Here is a tiny trained network, its code and every weight. The questions are about switching its units off for an input and a class, where a switched-off unit gives its printed mean instead of its output.

import numpy as np


def w(rows, s, z=0):
    codes = np.array(rows[::2]) - 128.0
    scale = np.full(codes.shape[1], s)
    scale[-1] = z or s
    return codes * scale


def norm(h):
    return h / np.sqrt((h * h).mean(-1, keepdims=True) + 1e-5)


def f(y):
    return y / 2 * (1 + np.tanh(0.7978845608 * (y + 0.044715 * y**3)))


def log_softmax(a):
    a = a - a.max(-1, keepdims=True)
    return a - np.log(np.exp(a).sum(-1, keepdims=True))


def net(x, mask):
    res = np.array(x, float).reshape(1, 8) / 4 @ E
    u = 0
    for l in range(3):
        y = f(norm(res) @ A[l][:, :-1].T + A[l][:, -1])
        res = res + np.where(mask[u : u + 5], y, B[l][:, -1]) @ B[l][:, :-1]
        u += 5
    return log_softmax(norm(res)[-1] @ U[:, :-1].T + U[:, -1])


A, B = {}, {}
E = w([
[81,72,164,114,79,171,74,47,180],'x0',
[103,102,61,57,101,37,72,123,92],'x1',
[162,194,49,67,81,213,92,148,171],'x2',
[115,134,113,150,151,131,98,128,132],'x3',
[127,132,129,130,126,126,127,129,133],'x4',
[96,163,111,197,50,66,160,152,204],'x5',
[116,101,157,37,209,104,139,206,254],'x6',
[183,19,83,171,101,154,139,176,138],'x7',
],0.0009)
A[0] = w([
[109,88,186,122,84,151,48,69,184,113],'0.n1',
[198,2,73,171,103,147,137,180,140,29],'0.n2',
[71,68,182,159,162,79,161,130,93,53],'0.n3',
[173,93,144,75,200,181,99,99,63,8],'0.n4',
[164,102,144,72,195,176,107,105,70,34],'0.n5',
],0.0038,0.0015)
B[0] = w([
[101,122,60,133,182,120,221,133,98,218],'0.n1',
[56,255,184,80,160,101,119,65,114,246],'0.n2',
[255,157,93,124,143,141,88,64,204,189],'0.n3',
[97,157,112,189,56,78,158,150,197,185],'0.n4',
[102,155,124,166,84,83,148,141,177,178],'0.n5',
],0.0032,0.0012)
A[1] = w([
[135,183,45,58,76,241,102,167,153,136],'1.n1',
[207,170,129,135,168,117,125,205,101,99],'1.n2',
[107,114,141,70,202,99,146,181,230,254],'1.n3',
[138,105,59,73,114,74,91,118,116,89],'1.n4',
[154,157,212,200,163,253,202,136,170,122],'1.n5',
],0.0028,0.00066)
B[1] = w([
[195,70,199,207,202,17,140,29,142,192],'1.n1',
[62,84,82,114,138,141,181,73,120,145],'1.n2',
[150,147,128,174,70,198,114,120,75,252],'1.n3',
[94,66,209,150,119,114,90,165,88,140],'1.n4',
[77,61,93,58,87,4,37,138,70,244],'1.n5',
],0.0027,0.0017)
A[2] = w([
[117,115,151,41,220,113,138,213,227,5],'2.n1',
[96,102,98,196,91,106,124,70,47,236],'2.n2',
[179,198,67,146,187,59,192,205,46,143],'2.n3',
[121,123,128,136,124,113,141,171,177,77],'2.n4',
[117,94,167,50,176,192,119,227,252,112],'2.n5',
],0.002,0.0014)
B[2] = w([
[151,149,113,196,83,127,101,42,7,92],'2.n1',
[195,158,135,110,144,214,135,248,153,252],'2.n2',
[51,36,137,112,105,217,136,27,210,167],'2.n3',
[138,104,112,184,64,91,137,90,106,105],'2.n4',
[182,180,91,197,83,166,133,135,10,111],'2.n5',
],0.0021)
U = w([
[253,95,154,172,186,70,108,42,164,135],'0',
[184,180,113,171,66,235,113,157,1,132],'1',
[40,235,172,75,155,109,118,81,122,118],'2',
[92,137,111,189,43,81,163,195,217,101],'3',
[91,35,121,65,118,62,52,193,65,91],'4',
[129,125,123,97,152,153,142,156,159,251],'5',
[63,53,76,112,177,195,217,102,133,58],'6',
],0.0063,0.0031)

Each question gives the input, the list of numbers given to net, and the class t.
The units are the neurons (one row each of A and B). Each row of codes is followed by its name. A weight is (code - 128) times the scale printed after its matrix; where a second scale follows, it is the last column's (A, B and U).
mask holds one flag per neuron, layer by layer. A switched-off neuron (its flag False) gives its mean, the last column of its row in B, instead of its output. The means were averaged over made-up inputs and are rounded, as every weight is.
A unit's drop is (log p(t) with every unit on - log p(t) with that unit switched off) / (log p(t) with every unit on - log p(t) with every unit switched off).
The circuit of an input: a set's keep is (log p(t) with only the set's units on - log p(t) with every unit switched off) / (log p(t) with every unit on - log p(t) with every unit switched off). Starting from the 12 units with the biggest drops (on a tie, the unit counted first), units are removed one at a time, each time the one whose removal leaves the highest keep (on an exact tie, the one counted first), for as long as the keep stays at least 0.8.
circuit, biggest first: the units of the circuit, biggest drop first
most important unit: the unit with the biggest drop
top k neurons: the k neurons with the biggest drops, biggest first
top k neurons in layer l: the k neurons of layer l with the biggest drops, biggest first
input [-4,3,-4,-4,-7,6,6,-6], class 1: top 4 neurons in layer 0 -> 0.n2, 0.n1, 0.n4, 0.n5
input [-6,2,4,-3,-2,-6,6,-2], class 1: circuit, biggest first -> 2.n5, 2.n1
input [-1,2,-6,-1,-5,5,6,6], class 0: circuit, biggest first -> 0.n3
input [2,2,6,4,4,2,-5,8], class 2: top 2 neurons -> 0.n2, 0.n3
input [-8,-2,3,-2,-5,7,5,-3], class 6: top 2 neurons -> 1.n2, 2.n3
input [-5,-6,4,5,8,0,-5,4], class 4: circuit, biggest first -> 1.n5, 1.n3, 0.n3
input [-7,2,6,4,3,-1,-1,8], class 2: top 2 neurons -> 0.n2, 0.n3
input [0,-8,-2,1,8,1,-3,-3], class 4: top 2 neurons -> 1.n5, 0.n2
input [1,-3,-7,-1,0,-5,-5,-7], class 0: top 2 neurons -> 0.n3, 0.n2
input [5,4,-5,3,-6,-2,-7,-4], class 1: circuit, biggest first -> 1.n5, 0.n2, 2.n2
input [7,0,-5,-6,-8,-7,1,-5], class 3: top 3 neurons -> 0.n4, 0.n5, 0.n2
input [-8,3,4,7,7,4,-1,5], class 6: top 2 neurons -> 2.n3, 1.n5
input [0,-8,-4,-1,-1,-7,4,-4], class 4: top 2 neurons -> 1.n5, 0.n2
input [-2,-4,0,-2,1,8,8,-7], class 1: most important unit -> 2.n5
input [8,-7,7,4,-2,-2,-5,4], class 6: top 2 neurons in layer 1 -> 1.n3, 1.n4
input [6,7,-5,-8,-2,1,2,8], class 2: top 3 neurons -> 0.n2, 1.n5, 1.n1
input [-5,-3,-6,3,0,0,7,3], class 1: top 2 neurons in layer 1 -> 1.n1, 1.n3
input [7,0,-5,-4,6,1,5,4], class 6: top 2 neurons -> 0.n1, 1.n1
input [4,4,1,-5,8,-5,3,-2], class 3: top 3 neurons in layer 0 -> 0.n4, 0.n5, 0.n2
input [7,7,7,5,-1,3,6,-7], class 0: top 2 neurons -> 1.n1, 0.n2
input [-7,-3,-5,3,3,2,1,4], class 6: top 2 neurons in layer 1 -> 1.n2, 1.n1
input [-4,-8,3,-7,2,-6,-5,4], class 4: circuit, biggest first -> 1.n5, 1.n3
input [-7,-5,6,5,1,-3,1,7], class 2: top 3 neurons -> 0.n2, 0.n3, 0.n1
input [1,2,-8,0,4,-5,6,7], class 0: circuit, biggest first -> 0.n3
input [1,-3,-5,-3,7,2,4,-3], class 0: top 3 neurons -> 0.n3, 0.n2, 2.n2
input [2,-4,6,-6,2,4,8,0], class 1: top 2 neurons -> 2.n5, 0.n3
input [-3,5,2,3,-2,4,8,2], class 1: most important unit -> 1.n5
input [1,1,-7,-1,-1,0,6,-7], class 0: top 2 neurons in layer 0 -> 0.n3, 0.n2
